Here is a tiny trained network, its code and every weight. The questions are about switching its units off for an input and a class, where a switched-off unit gives its printed mean instead of its output.

import numpy as np


def w(rows, s, z=0):
    codes = np.array(rows[::2]) - 128.0
    scale = np.full(codes.shape[1], s)
    scale[-1] = z or s
    return codes * scale


def f(y):
    return y / 2 * (1 + np.tanh(0.7978845608 * (y + 0.044715 * y**3)))


def log_softmax(a):
    a = a - a.max(-1, keepdims=True)
    return a - np.log(np.exp(a).sum(-1, keepdims=True))


def net(x, mask):
    res = np.array(x, float).reshape(1, 3) / 4 @ E
    y = f(res @ A[0][:, :-1].T + A[0][:, -1])
    res = res + np.where(mask, y, B[0][:, -1]) @ B[0][:, :-1]
    return log_softmax(res[-1] @ U[:, :-1].T + U[:, -1])


A, B = {}, {}
E = w([
[141,96,133,134,130,139,141],'x0',
[135,192,229,97,93,120,182],'x1',
[121,64,92,137,88,4,129],'x2',
],0.017)
A[0] = w([
[161,160,124,154,158,165,101,201],'n0',
[97,60,133,119,91,126,102,166],'n1',
[120,116,128,187,91,150,124,117],'n2',
[119,103,120,156,203,176,90,185],'n3',
[133,124,85,151,182,124,61,225],'n4',
[122,154,247,147,63,100,204,158],'n5',
[152,108,94,97,88,20,157,170],'n6',
[160,114,92,125,115,141,123,134],'n7',
[142,165,161,132,185,236,91,247],'n8',
],0.014,0.011)
B[0] = w([
[60,99,108,77,141,204,183,184],'n0',
[144,102,69,153,86,130,81,177],'n1',
[139,138,94,172,124,157,133,131],'n2',
[51,90,99,101,169,220,141,199],'n3',
[69,17,9,149,190,148,168,216],'n4',
[176,218,205,139,43,110,111,225],'n5',
[141,95,172,143,119,5,83,238],'n6',
[116,87,107,118,105,137,111,150],'n7',
[149,184,167,43,160,233,136,253],'n8',
],0.013,0.024)
U = w([
[52,106,76,137,189,200,125,165],'0',
[93,30,49,244,157,69,74,132],'1',
[146,223,187,113,124,175,134,6],'2',
[119,152,176,214,43,60,88,170],'3',
],0.011,0.0023)

Each question gives the input, the list of numbers given to net, and the class t.
The units are the neurons (one row each of A and B). Each row of codes is followed by its name. A weight is (code - 128) times the scale printed after its matrix; where a second scale follows, it is the last column's (A, B and U).
mask holds one flag per neuron, in row order. A switched-off neuron (its flag False) gives its mean, the last column of its row in B, instead of its output. The means were averaged over made-up inputs and are rounded, as every weight is.
A unit's drop is (log p(t) with every unit on - log p(t) with that unit switched off) / (log p(t) with every unit on - log p(t) with every unit switched off).
The circuit of an input: a set's keep is (log p(t) with only the set's units on - log p(t) with every unit switched off) / (log p(t) with every unit on - log p(t) with every unit switched off). Starting from all 9 units, units are removed one at a time, each time the one whose removal leaves the highest keep (on an exact tie, the one counted first), for as long as the keep stays at least 0.8.
units of the circuit, in order: the units of the circuit, biggest drop first
k most important neurons: the k neurons with the biggest drops, biggest first
drop of u: that unit's drop, to one decimal
input [-8,1,-5], class 2: 2 most important neurons : (n4, n8)
input [-3,1,0], class 2: units of the circuit, in order : (n4)
input [-8,1,0], class 2: 2 most important neurons : (n4, n6)
input [-1,0,5], class 1: 2 most important neurons : (n5, n8)
input [6,0,4], class 1: 2 most important neurons : (n5, n8)
input [6,7,2], class 3: drop of n8 : 0.3
input [7,-1,1], class 1: drop of n8 : 1.0
input [-5,-3,1], class 1: drop of n8 : 1.1
input [7,-2,1], class 1: drop of n8 : 1.1
input [5,0,1], class 1: 2 most important neurons : (n8, n5)
